In the rows, 128 means zero.
Rows near named flat spaces through zero
z482_z763: [169 164 133 120 140 101  99 121 121 102 101 167 102 116  94 166 122 109
  91 144 126 163 123 126 139]
z985_z506: [145 149  96  43 140 161  66 114 158  72  63 159  98  60 110 173 147 143
 154 135  86 137 163  77 130]
z620_z100: [146 179 138 116 163 118 125 135 121 160  96 131 106 140  89 140  98 128
 115 152 114 126 145  94 150]
z985_z506: [126 113 116 117 107 128  94 133 123  99 127 151 133 100 124 145 116 144
 154 122 133 136 115 123 113]
z620_z100: [145  69 113 113 135 153 158 100 114 152 203 115 129 149 162 103 126 150
 138 137 136 112 108 154 128]
z620_z100: [173 149 132 114 128 115 106 107 135 121 112 148 108 118 116 137 127 138
 113 150 139 137 110 118 148]
z985_z506: [154  94 125 107 144 153 139 112 108 102 132 115 119 123 127 136 171 108
  96 109 106 153 158 159 128]
z426_z272: [ 79 140 163 247 160 121 115 197  70 152  65 177  95 157   8 179  61  95
  61 146 120 179 206 153  56]
z426_z272: [112 135 117 148 107 136  89 130 125 107  91 167 104 129  80 162  83 130
 115 145 128 174 137 132  87]
z820_z614: [138 127 170 183 149  94 161 135 101 162 159 138 132 147 115 119 152  97
  73 143 137 134 145 144 117]
z482_z763: [151 100 126  77 120 125 123 127 109 124 164 105 166  91 159 110 155 156
 180 100 126 100 117 101 149]
z426_z272: [ 89 137 102  94 110 152  88 171 111  87  67 102 145 109 106 152  88 144
 189  75 101 134 133 113 131]
z482_z763: [104  91 139 158 117 138 155 156 101 164 149  86 167 141 131  92 119 148
 161  99 145 103 146 131 121]
z620_z100: [168 136 122 100 142 125 101 142 133  74  72 146 138  54  95 163 185 101
 126  91 129 150 211 108 137]
z820_z614: [156 129 122 160 113  95 149  77 172 134 186 185 114 140 150 124 143 100
  78 176 178 154 112 151 107]
z482_z763: [ 99 156 124 142 132 132 128 115 146 130 116 145  92 166 124 142 100 112
  93 161 108 146 104 142 112]
z985_z506: [ 62 102 105 137 104 128 129 135 111 166 203 158 145 152 127 129  49 150
 173 153 127 133 111 108  62]
z426_z272: [156 126 127  93 123 102  79 129 125  26 108 177 130  50 132 185 202  84
 106  97 106 168 136 138 121]
z820_z614: [121 108 119  84 136 145 105 145 107 108 124 129 142  83 120 146 141 140
 165 105  97 123 160  99 117]
z985_z506: [128 139 116 104 157 157 124 125 148 135 101 124 101 126 126 132 123 141
 136 143 109 106 141 114 143]
z620_z100: [142 148 152  99 150  96 100 117 122 125 152 182 113  88 131 154 159 124
 111 171  94 122 116  84 115]
z426_z272: [108 113 165 138 133 128 143 138 114 140 139  93 143 128 163 100 179 132
 123 119  99  91 109 129 135]
z820_z614: [110 117 128 120 135 162 132 142 112  96  82  89 126 130 117 136 157 107
 110  88  89 148 163 153 126]
z620_z100: [146 101 134 161  90 139 116  88 142 111 128 144 106 142 133 119 140 139
  88 154 151 157  97 166 107]
z482_z763: [117 131  99 187 138 155 183 114 175 204 141 114 102 209 126  89  48 147
 128 167 191 104 128 159 137]
z820_z614: [171 133 144  88 135  93 118 135 113 103 136 132 163  64 133 136 194 112
 138  98 126 125 159  93 149]
z985_z506: [111 139 121 150 166 155 167 143 120 173 110  99 109 180  96 122  87 117
 111 131 121 127 171 142 133]
z985_z506: [ 99 171 108 112 121 114  89 199 106 130  66 130 167  90  57 159  52 143
 211  85 137 132 189  59 124]
z820_z614: [105 137 115 110 108 121 129 127 150 135 146 125 152 118 151 115 122 137
 168 126 134 112 120  98 123]
z820_z614: [ 76  82 126 189 138 171 162 143  83 230 170 120 117 202  77 102  23 172
 139 169 134 125 160 130  67]
z820_z614: [114 131 123 181 120 145 148 113 147 162 123 123  97 194 120 110  75 138
 101 161 154 134 100 166 122]
z985_z506: [119 138 125 105 164 129 134 149 138 137 131 123 132 106 147 128 139 132
 159 123 113  81 136 104 150]
z426_z272: [151 117 143 126 127 152 119 123  89 147 104  96 113 153  99 117 104 161
 119 131 115 136 118 132 141]
z820_z614: [142 166 138 123 143  82 144 122 130 151 166 146 132 140 140 129 121 108
 115 149 134 122 102 111 145]
z482_z763: [153 101 128 125 135 130 135 123 127 144 163 117 130 129 163 104 124 163
 156 132 152  82  81 140 160]
z820_z614: [171 129  84 101 126 158 115  81 179  91 101 155  88 121 123 148 129 123
 108 146 151 160 144 149 136]
z426_z272: [175 104 128 125 142 118 128 120  91 131 159 152 124 123  99 145 119 123
 108 133 141 157 147 139 123]
z620_z100: [103 126 137 134 140  97 151 109 129 164 226 161 121 159 177 119 113 124
 118 179 117 104  57 130 110]
z482_z763: [149 105 116  64 112 125 137 119 112 144 186  84 171 119 178  92 127 170
 200 102 134  87  82 101 168]
z620_z100: [142 161 136  96 139 113  99 115 141 112 115 154 106 106 135 147 142 130
 120 155 103 121  99 101 141]
z482_z763: [105  92 123 144 140 152 134 147 128 137 139 123 129 123 142 119 124 148
 154 123 131  92 132 140 120]
z482_z763: [153 114  94  59 136 137 104 143 134  88 127 120 149  71 155 139 137 152
 203  85 132  93 121 110 170]
z482_z763: [ 98 124 123  79 126 134 112 129 103 124 151 133 137 114 128 143 123 131
 150 129  76 139 131  91  98]
z620_z100: [128 140 117 110 132 116 133 112 151 119 157 139 119 136 168 129 130 121
 129 141 126 114  78 137 144]
z426_z272: [161 146 187 118 161  70 109 176  51  91 108 133 161  66  91 166 207  77
  92  80  84 149 175 106 139]
z482_z763: [113 105 130 136 130 118 124 157  89 109 147 134 146 119 120 147 123 114
 135  99 118 140 132 145 111]
z820_z614: [121 145 119 153 110 143 160 106 168 122  96  95 120 169 138 108 144  98
  90 118 144 151 138 166 137]
z820_z614: [ 24 165 109 131 164 125 170 152 132 235 199 143 125 194 126 120  17 135
 171 187  95  90 127  69  83]
z985_z506: [132 126 103 112 160 172 156 108 148 149 118 110  96 160 122 123 115 126
 114 143 118 127 160 141 137]
z985_z506: [134  76 118 158 135 176 168 105 121 168 158  92 104 192 142  92  98 156
 114 143 146 114 106 185 133]
z426_z272: [160 102 137 167 131 130 134  97 132 142 152 161  98 144 122 124 129 134
  83 171 155 140 119 159 113]
z620_z100: [ 76 120 137 165 118 139 150 136 118 168 147 108 127 180 132 106  89 138
 127 142 119 120 104 141 104]
z426_z272: [155  99 150  85 109 131 120  87 121 105 160 108 134 107 183 105 204 143
 118 130  98 117  79 128 141]
z426_z272: [121 138  86  80 112 145 109 101 153  83 120 148 113 121 130 158 120 109
 128 127 109 171 132 129 111]
z985_z506: [169 131 123  95  89 124  77 137 122  85  73 117 155  72 107 134 136 160
 174  88 150 137 135  99 153]
z482_z763: [ 96  93 121 179 147 155 165 124 130 196 178 137 106 182 128 105  73 151
 125 173 146 103 125 150  98]
z620_z100: [124 115 110 100 118 152 102 141 117 117 107 114 133 113 120 132  99 164
 176 111 122 117 122 114 135]
z620_z100: [170 108 102  77 111 154 109  92 159  70 113 111 118 103 173 124 169 144
 142 108 133 122  88 154 168]
z985_z506: [102 129  97 126 135 138 113 125 161 116 139 172 102 125 139 151  95 132
 143 156 130 119 109 132 109]
z426_z272: [124 161 126 127 159 137 157 142 148 142  91  89 122 149 132 116 133 112
 124 112 123 104 146 132 169]
[ 68 109 133 133 144 159 105 151 121  57  91 136 101 112 142 168 175  91
  94 107  54 140 126 173  94]	z820_z614
[112  73  91 113 107 133 144 112 144 140 224 147 155 121 179 110 108 152
 185 133 162 104 102 131 104]	z426_z272
[188 141 163 186 139  82 129 116 122 159 138 178 112 126  91 130 131 122
  74 173 180 141 140 129 128]	z426_z272
[ 97 130 139 110 138 134  86 164  93  99  97 135 124 100 111 160 122 137
 145 115  76 124 121 111 115]	z482_z763
[107 150 151 171 104  93 104 151 121 123 105 159 142 112  95 143 120 117
 118 132 140 150 141 110  95]	z620_z100
[150 119 151  86 161 110 112 148  82  65 123 135 140  68 126 169 216  79
  97  84  69 149 164 129 131]	z820_z614
[116  93 126 160 114 142 137 126 114 145 149 130 130 147 117 118 107 139
 124 134 144 140 136 148  97]	z620_z100
[174 138 133 115 148  77 111 128 136  85 145 200 139  51 117 171 193  79
 103 127 143 152 182 108 117]	z620_z100
[166 129  94  79 113 131  95 137 138  80  98 120 145  84 132 141 120 149
 186  84 154 122 120 120 171]	z620_z100
[ 87 101 114 165 138 149 167 146 113 168 158 114 134 173 116 116  81 123
 133 124 138 129 155 153 100]	z620_z100
[174  80 101  33 143 174 107  86 143  73 142 118 111  77 184 132 198 152
 150 117  93 104 108 133 160]	z620_z100
[131 121 138 137  86 137 117 139 121 113  84  78 157 124 127 102 139 151
 152  85 144 128 121 132 146]	z620_z100
[ 80  95 116 172 148 142 145 139 117 136 164 173 111 146 106 155 106  96
  96 148 118 156 171 159  58]	z482_z763
[144  85 100 148 125 148 147  90 171 133 178 154 106 142 167 112 124 143
 125 159 174 112 101 171 123]	z426_z272
[157 199 132 124 144  93  85 182 133  79   9 154 145  50  42 184 151  84
 128  80 140 164 242  78 143]	z620_z100
[118 157  99  94 105 114  90 182 166  78  71 103 176  64 159 128 120 157
 240  57 163  68 103  97 189]	z426_z272
[109 151 163 131 120 126 109 151  80 146  85  99 134 140  84 128 112 139
 121 122  86 144 137  97 119]	z426_z272
[161 167 140 142 135  86 177  82 146 220 194 149 127 174 116  97 102 118
  92 197 167 139 142  87 123]	z426_z272
[157 151 127 119 113 102 110 130 144  93 102 135 142  97 129 138 150 116
 133 106 151 136 126 123 153]	z620_z100
[107 100 132 109 130 150  87 112 115 100 138 171  94 108 131 158 139 142
 113 164  75 139 103 127  83]	z985_z506
[131  44 148 188  98 172 189  50 133 166 205  95 101 215 184  61 165 138
  48 173 142 141  74 219  97]	z620_z100
[150 163 133  89 128 114 103 101 134 114 120 144 104 126 134 142 131 130
 110 156 102 139  85 108 144]	z482_z763
[ 80 169 124 115 135 117 118 179 121 134  96 108 151 123 118 137  91 129
 179  99 107 103 131  90 140]	z620_z100

Rows near named flat spaces through zero
z277_z958: [ 80 153 114 149  72 149 164 136 106  86 127 142 101 139  94 149 153 182
 178 119 110 126 104 121 134]
z697_z415: [119 109  73 155 113 120 130 141  84  67 135 118 137  95 119  83 150 136
 172 111 116 110 127 131 124]
z277_z958: [147 100 127 151 157 100  77 101 143 143 133 118 142 137 160  93 126 112
  72 140 146 133 124 107 122]
z697_z415: [ 92 100 106 129 164 140 170 106 147 148 163 152  61 140 179 148  99 178
  83 139 116 174 134  46 123]
z277_z958: [ 97 150 133 109  91 163 165 150 124 128 128 149 112 119  98 174 134 154
 164 118 120 123 133 134 140]
z504_z48: [148  72 108 141 181 140 142 150 146 178 137 150  97  94 163 133 105 111
  82 112 151 121 146  89 124]
z504_z48: [148 153 162 140 122 120 149 137 118 111 102 115 137 167 115 112 144 106
 160 124 138 111 101 163 116]
z504_z48: [137 129 157 127 141 115 139 107 144 139 132 115  98 156 153 110 123 122
  99 143 139 157 117 108 134]
z555_z525: [144 163 169 148 115 115 115 107 153 137  94 120 128 180 101 146 129 141
 118 146 125 130  83 149 124]
z697_z415: [141 143 152 113 120 135 123 138 136 142 112 130 145 130 107 144 129 115
 136 128 136 114 127 157 130]
z277_z958: [111 132 157  78 180  97  90  45 169 155 169 117 135 187 198 119  89 148
  42 185 117 200 145  76 116]
z504_z48: [160 152 134 158 150  70  48  66 144 110 101  94 183 186 122 106 117 138
  96 167  99 136  85 153  98]
z697_z415: [135 125  85 137 102 124 117 156  83  74 122 113 165  80  94  96 151 113
 188 107 115  94 136 169 130]
z277_z958: [129 134 120 127 112 145 160 158 115 122 120 133 114 104 106 144 132 124
 164 110 122 115 131 144 136]
z697_z415: [123 161 146 107 130 109  90  95 146 160 140 113 144 147 153 162 106 107
  94 145 102 167 153 129 136]
z555_z525: [157 176 200 176 130  61 111  51 156 121 107  70  88 241 163  83 132 118
  77 171 123 194  61 117 132]
z555_z525: [112 103  97 132 128 150 141 163 112 142 145 148 123  84 141 144 131 111
 137  98 135 111 163 115 133]
z504_z48: [130 150 153 150 123 110 136  95 145 120 116 114  95 177 128 123 127 154
 112 150 118 158  87 115 129]
z697_z415: [124 198 179  85 105 157 145 142 151 166  96 148 154 161  77 228 110 134
 160 133 105 115 126 184 122]
z277_z958: [163 136 186 100 157  93  58  63 190 178 124 104 140 165 148 120 101 119
  35 181 141 173 117 121 139]
z504_z48: [138 127 121 179 129 144 165 159 127 130  92 150 107 142  97 157 133 147
 154 106 127  90  88 137 108]
z697_z415: [154  45 125 146 167 138 145 142 147 150 140 141  76  93 160  65 134 123
  74 122 193 122 121  72 140]
z555_z525: [114 112  90 150 118 132 133 139 109 108 136 132 117 102 127 121 136 140
 142 114 119 122 131 115 131]
z555_z525: [135 132  90 184 116 112 110 147  88  85 107 120 168 128 109 109 152 114
 174 103 113  84 112 161 104]
z555_z525: [144  66  11 255 132 100  71 151  95 111 121 123 123  51 134 108 140 117
 113  82 102  94 124 104 125]
z277_z958: [161 203 172 128 123  69 114  90 102  66  98  66 183 214 121  81 139  91
 177 153  96 139  92 200 102]
z697_z415: [177 149 129 164 127  89 102 133 106 103  94  88 161 135 112  97 139  76
 156 119 114 109 109 185 120]
z504_z48: [108 119 119 104 122 146  47 120 149 151 125 166 213 118  94 165 129 159
 105 140 141  83 141 144 110]
z504_z48: [124 135 121 139 132 115 111 122 125 148 140 119 128 127 159 143 120  98
 110 120 114 146 152 120 133]
z504_z48: [145 167 113 172 122  96 131 148  85 119 118  94 144 137 152 138 132  49
 168  93  90 127 148 168 121]
z697_z415: [118 127  59 137  81 146 144 183  60  43 116 128 170  59  60 106 163 137
 240  91 106  67 132 184 124]
z555_z525: [120  89 101 163 128 161 207 168 118 114 123 154  55 102 116 122 138 165
 153 102 143 111 102  93 131]
z277_z958: [137 126 147 127 145 104  80  90 147 134 129 119 155 161 144 106 125 130
  86 154 138 137 117 122 118]
z697_z415: [109 114 151  68 125 169 126 139 163 190 149 162 120  93 128 177 112 135
  91 133 154 135 168 108 153]
z555_z525: [116 172 161  71 107 127 113  97 139 104 122 121 166 160  91 137 125 163
 148 165 112 139 116 161 125]
z555_z525: [148  77  95 183 150 151 180 184 117 136 111 153  85  93 124 122 135 123
 142  87 152  84 112 111 118]
z277_z958: [143 153 152 176  85 109 100 123 129 123 100 107 124 147 104 121 155 112
 129 124 134 124  95 151 146]
z504_z48: [101 108 107  86 106 168 152 165 110 120 149 152 131  69 110 134 138 137
 162 111 142 109 164 127 144]
z277_z958: [143 154 147 120 137  96  88  90 119  69 103 109 208 194 100  78 142 150
 154 162 124 102  84 174  84]
[ 79  97  93 109 114 164 183 147 127 159 185 147  34  59 172 160 114 138
 107 107 121 182 185  51 177]	z504_z48
[116 158  68 173  83 137 182 179  67  66 107 121 115  93  80 151 145 132
 234  84  73 100 119 169 125]	z504_z48
[154 164 164 155 126  79  65  99 113 101 104  92 206 199 135  80 155  79
 134 138 137 107 104 179 100]	z277_z958
[138 136 163 167 123 117 147  97 168 147 111 120  50 170 129 134 122 163
  83 150 131 169  73  92 145]	z555_z525
[100 107 102 166 122 128 103 128 107 105 136 146 160 142 138 105 156 142
 131 115 145  95 123 112 105]	z277_z958
[106 140 100 122 100 156 166 172  78  65 114 147 170 119  78 125 156 148
 227 103 121  68 121 173 101]	z555_z525
[123 174 134 141 104 105  85 114 113 117 118 110 178 158 122 144 138 104
 145 128 102 124 131 166 119]	z504_z48
[134 147 143 141 156  88 117  79 135 118 132 101 126 191 167 105 115 128
 100 155 108 166 109 113 110]	z697_z415
[148  83  98 168 151 111 105 105 159 152 131 121  71  95 144 117 108 151
  59 140 124 159 112  77 148]	z555_z525
[108 177  74 120  72 108  68 119  77  44 118 103 221 105  64 128 147 147
 210 131  64 103 133 200 118]	z504_z48
[127 103 189  84 145 174 165 138 177 178 124 172 100 147 119 143 124 159
  93 143 191 116 113 102 130]	z697_z415
[145 132 163 129 140 114 127  92 167 149 120 116  87 158 134 124 113 147
  80 158 132 166  98 106 140]	z555_z525
[155  89 109 162 128 166 191 198 118 124  93 156  92  82  81 127 143 135
 172  89 158  67 100 141 126]	z697_z415
[ 89 190 188  45 111 156 152 104 145 115 122 152 171 202  89 173 123 186
 165 166 120 127 114 159 103]	z697_z415
[123 127  92  83 134 130  79 151  91 114 143 131 232  84 124 128 130  84
 166 111 118  85 190 178 109]	z555_z525
[127  84  85 135 145 161 164 176 120 145 135 158 103  67 127 146 120 130
 138  96 136 102 150 110 129]	z504_z48
[143  97 108 196 121 102  95 105 140 121 120 113  89 120 131  90 140 146
  83 133 136 141  91  93 145]	z277_z958
[101 147  88  86 108 131 105 129 105 114 154 122 163  81 121 157 116 125
 156 126  83 141 179 145 139]	z697_z415

Rows near named flat spaces through zero
z388-z421: [102 127 178 127 151 152 142 166 146 147 169  71 174 118 154 147 127 108
 143 113 159 132 108 133 153]
z87-z325: [ 76 140 141  91 131 142 127 126 122 167 130 118 146 116 131 172 173 158
 141 159  90  73  58 140 175]
z87-z325: [153 134 123  94 120  90 145 126 134  90 140 151 125 129 134 102 109 129
 118 115 158 163 164  89  99]
z196-z154: [139 152 166 120 138 167 153 138 162 123 188 137 118  98 159 202 137  78
 159  77 200 164 126 101 128]
z87-z325: [100 147 122 150 149 155 120  92 169 126 109 155 124 112 110 187 148 121
 120 118  97 107 115 148 141]
z388-z421: [156 148 135 180  84 148 101 138 117 146 121 112  83 117 114 118 110 139
 119 130 112 127 106 138  97]
z196-z154: [151 129 136 148 138 157 152 127 140 156 124 114 128 111 149 118 140 103
 167 134 128 149 182 113  92]
z196-z154: [130 120 119 132 128 120 171 121 161  87 124 131 157 115 128 126 145  94
 140 102 137 120 171 101 141]
z388-z421: [163 144 146 178 101 154  89 153 144 104 138 115 118 110 124 139 101  88
  97  71 167 156 136 113 115]
z292-z492: [115 121 141 123 172 168 106 119 196 108 130 157 188  99 103 166 193 105
 132 115  79 115 165 107 137]
z87-z325: [117 133 111 137 129 138 142 133  93 112 156 163 140 130 145 146 211 115
 158 110 136  83 115 116 160]
z87-z325: [ 75 140 144 103 108 118 165 151 127 161 119  90 159 107 160 140 134 151
 136 161  80  69  78 118 155]
z388-z421: [124 124 152  99 148 126  91 151 128  97 182 145 137 142 126 164 115 119
 102  88 187 157  92 131 156]
z196-z154: [122 126  93 153 130 122 103  99 122 112 102 156 118 148  89 115 151 152
 112 141  91 100 122 157 135]
z292-z492: [182 120 166 123  92 134 100 171 114 108 182 119  82 123 133 153  60  95
 111  73 215 196 101 114 122]
z292-z492: [125 113 104 118 124  55 174  94  49 114  91 121 112 150 124  74 124 144
 126 124 154 126 131 146 157]
z292-z492: [120 120 112 125 116 140 106 157 157  96 145 131 165 139 125 133 138 116
 112 120 129  99 122 112 151]
z87-z325: [124 177 145 135 137 162 126 121 137 121 175 140 129 110 143 180 187 104
 145  81 195 130 110 113 143]
z292-z492: [128 129 135 114 142 122 117 119 136  97 149 140 139 132 107 139 145 125
 118 101 161 140 121 129 150]
z196-z154: [130 144 141 114 129 100 117 135 134 106 119 134 148 113 135 113 111 131
  93 110 127 146 148  97 109]
z388-z421: [117 173 145 170 116 125 208 100 125 192  86  52 115  98 157  87 127 140
 170 159 116 121 152 136  88]
z196-z154: [ 94 119 145 103 135 138 136 124 122 112 192 142 112 144  97 198 165 144
 149 116 157  98  27 172 204]
z388-z421: [132  80 172 118 162 125 116 124 104 110 161 148  99 129  93 186 105 111
 124  85 153 171  82 173 175]
z196-z154: [123 162 140 133 154 126  86 100  99 140 132 159 112 126 104 127 176 171
 116 132 110 133 108 146 110]
z388-z421: [143 127 166 138 115  98 145 121 100 128  87 122 122  77 121 118 120 124
 113 105  82 143 143 106 115]
z87-z325: [102  92 158 162 143 138 231 108 131 145 130  87 115 110 124 167 132  97
 194 121 121 109 106 176 178]
z388-z421: [131 142 106 106 153  99 115  90 121  99 124 161 119 150 114 122 128 136
 105 109 177 158 144 134 130]
z388-z421: [116 145 130 107 127 112 124 123 175 100  95 122 172 102 130 130 112 112
  88 106 122 130 160  88 130]
z196-z154: [125 122 134 112 160 160 160 116 120 145 164 129 137 128 144 158 191 100
 188 117 179 131 136 130 158]
z87-z325: [128 149 125 143 117 123 135 126 137 114 113 157 131 102 139 134 145 125
 120 120  88 112 147  97 103]
z196-z154: [125 107 112 156 130 129 120 135 130 120 106 132 146 134 117 105 134 129
 121 141  77 104 147 135 125]
z292-z492: [ 96 110  89 129 121 124 127 136 127 132 105 123 151 155 131 111 131 144
 123 166  86  72 114 144 153]
z292-z492: [112 131 183 109 132  87  89 135  89 152 108 104 115 112 109 123  73 176
  73 132  92 154  71 153 126]
z292-z492: [132 122 145 112 154  86 106 118  71 156 103 113 115 142 127  82  89 162
 102 143 131 173 132 152 107]
z87-z325: [103 114 131 124 165  73 201 110 115 149  89 132 118 130 170 102  60 141
 134 160  83 151 169 141  83]
z87-z325: [ 95 135 152 110 146 130 154 143 100 182 146  78 137 138 170 130 117 138
 152 149 160 127  94 150 144]
z87-z325: [179 163 142 144  91 199  54 143 149 185 115  91 115  96 126 125 137 116
 128 135 139 154 149  96  83]
z196-z154: [138 178 187 153  84  86 185 119  99 168  92  26 137  75 109  25 158 186
 147 158  85 119 134 111  85]
z196-z154: [100  83 118  75 177  93 172 101  97 123 140 160 144 154 113 119 176 158
 167 162 103 111 123 153 164]
z292-z492: [ 95 139 139 124 133  77 157 102  69 174  88 114  95 129 134 102 102 189
 122 172  75 117  89 167 114]
z292-z492: [162 137 121 167 108 185  98 134 188 124 107 132 139  93 120 144 142  85
 127 111 102 128 181  90  98]
z196-z154: [151 127 138 153 102 157 154 120 173 142 131  95  96 116 106 134 104 121
 158 141 128 139 130 140 109]
z87-z325: [115  81 106 145 131 109 119 117 129 108  88 148 128 143  85 118 110 145
 107 151  47  98 120 163 147]
z292-z492: [145  66 123 117 162 142 110 152 142  92 149 176 155 139 122 144 133  91
 132 113 109 144 168 117 137]
z292-z492: [100 164 118 129 111 103 139 116  72 205 123  89  55 170 152 101  64 204
 131 198 141 125  51 194 100]
z196-z154: [ 93 112  76  55 119  64 161 114  43 133 120 157  96 177 171 138  97 149
 124 146 180 107  73 144 185]
z87-z325: [166 152 146 139 142 149 140 126  96 185 127 123 100 108 177 110 131 113
 165 133 153 182 184 105  59]
z388-z421: [110 141  95 130 107 134 138 122 114 172 125 119  82 160 149 133  96 158
 142 177 132 105  84 163 121]
z292-z492: [126 162 141 127 124 157 150 111 139 169 132  87 119 112 141 142 146 121
 161 131 171 134 123 128 129]
z388-z421: [106 105 129 116 142 130 131 144 146 136  90 105 199 110 137 107 149 116
 124 145  67  96 165 102 143]
z388-z421: [120 153 143 144 124 152 117 122 184 134 132  92 138 120 101 131 126 141
 122 136 126 125 116 141 122]
z388-z421: [ 83 164 171 117 106 119 143 114 167 187  83  57 135  88 103 120 106 196
 116 190  36  94  74 146 115]
[138 127 110 127 111 117  77 151 108 123  86 137 176 118 127  71 162 143
  93 144  61  98 166  84 109]	z388-z421
[121  94  68 113 129 152 153 120  60 192 124 134  80 180 179 149 121 111
 185 169 175 109 106 167 163]	z196-z154
[121 100 128 113 141 138 110 170 142 118 151 138 169 139 146 127 127 118
 124 136 107 119 139 111 130]	z292-z492
[116 155 139 130 119 132 114 127 167 127 118 100 138 117 123 138  99 129
  99 119 139 133 117 126 127]	z388-z421
[126 151  99 135 101 136 113 132 166 125  98 119 148 123 136 112 119 127
 105 141 109 105 151 100 110]	z388-z421
[112 154 158 107 154 105 192 109 149 123 153 119 121 116 156 153 102 118
 143 105 184 167 133 124 119]	z87-z325
[108 137 109 136 166  75 153  93  79 160  68 146 131 137 144  55 139 181
 128 183  49 121 177 140  72]	z292-z492
[142 114 116 146 128 115  95 134 133 103  73 137 174 110 116  83 137 116
  89 119  68 121 192  93 110]	z292-z492
[ 92 175 124 138 123 132 123 114 136 176 109 102 120 131 136 117 127 181
 123 179  91  97  94 151 103]	z292-z492
[ 77 115 122 108 152 119 161 117 114 191  82  81 161 134 147 102 133 158
 149 194  71  88 124 154 145]	z388-z421
[121  97  96 139 134 120 146 109 145  98 111 148 136 145  99 120 142 128
 135 140  93  99 142 145 148]	z196-z154
[152 142 169 106 181 152 149 118 116 184 143 111 149 100 160 104 182 118
 186 138 150 183 200  99  78]	z196-z154
[138 135 119 117 115 127 141 144 127 154 118 100 134 131 166  97 101 122
 136 148 144 139 158 105 100]	z87-z325
[125 118 134 136 139 163 131 106 157 140 131 144 103 117 105 183 137 118
 150 130 109 125 110 152 141]	z292-z492
[112 175 124 119 136  91 152 120  51 173 132 104 105 152 186  87 119 159
 135 142 194 144 115 139 106]	z388-z421
[ 97  94  89  93 132  66  94 159  75  93 131 156 162 187 128  74 118 177
  81 158  98  88  97 140 156]	z87-z325
[105 119 161  96 135  96 152 166  76 181 105  69 176 113 183  78 113 141
 131 157 102 124 138 105 124]	z292-z492
[134 172  91 175  96 121 150  88 123 105  95 139 102 119 122 123 157 118
 124 101 147 102 138 121 128]	z196-z154
[154 129 136 158 138 131 168 135 123 166 106 147 102 103 181 109  96 113
 157 151  76 161 202 102  36]	z196-z154
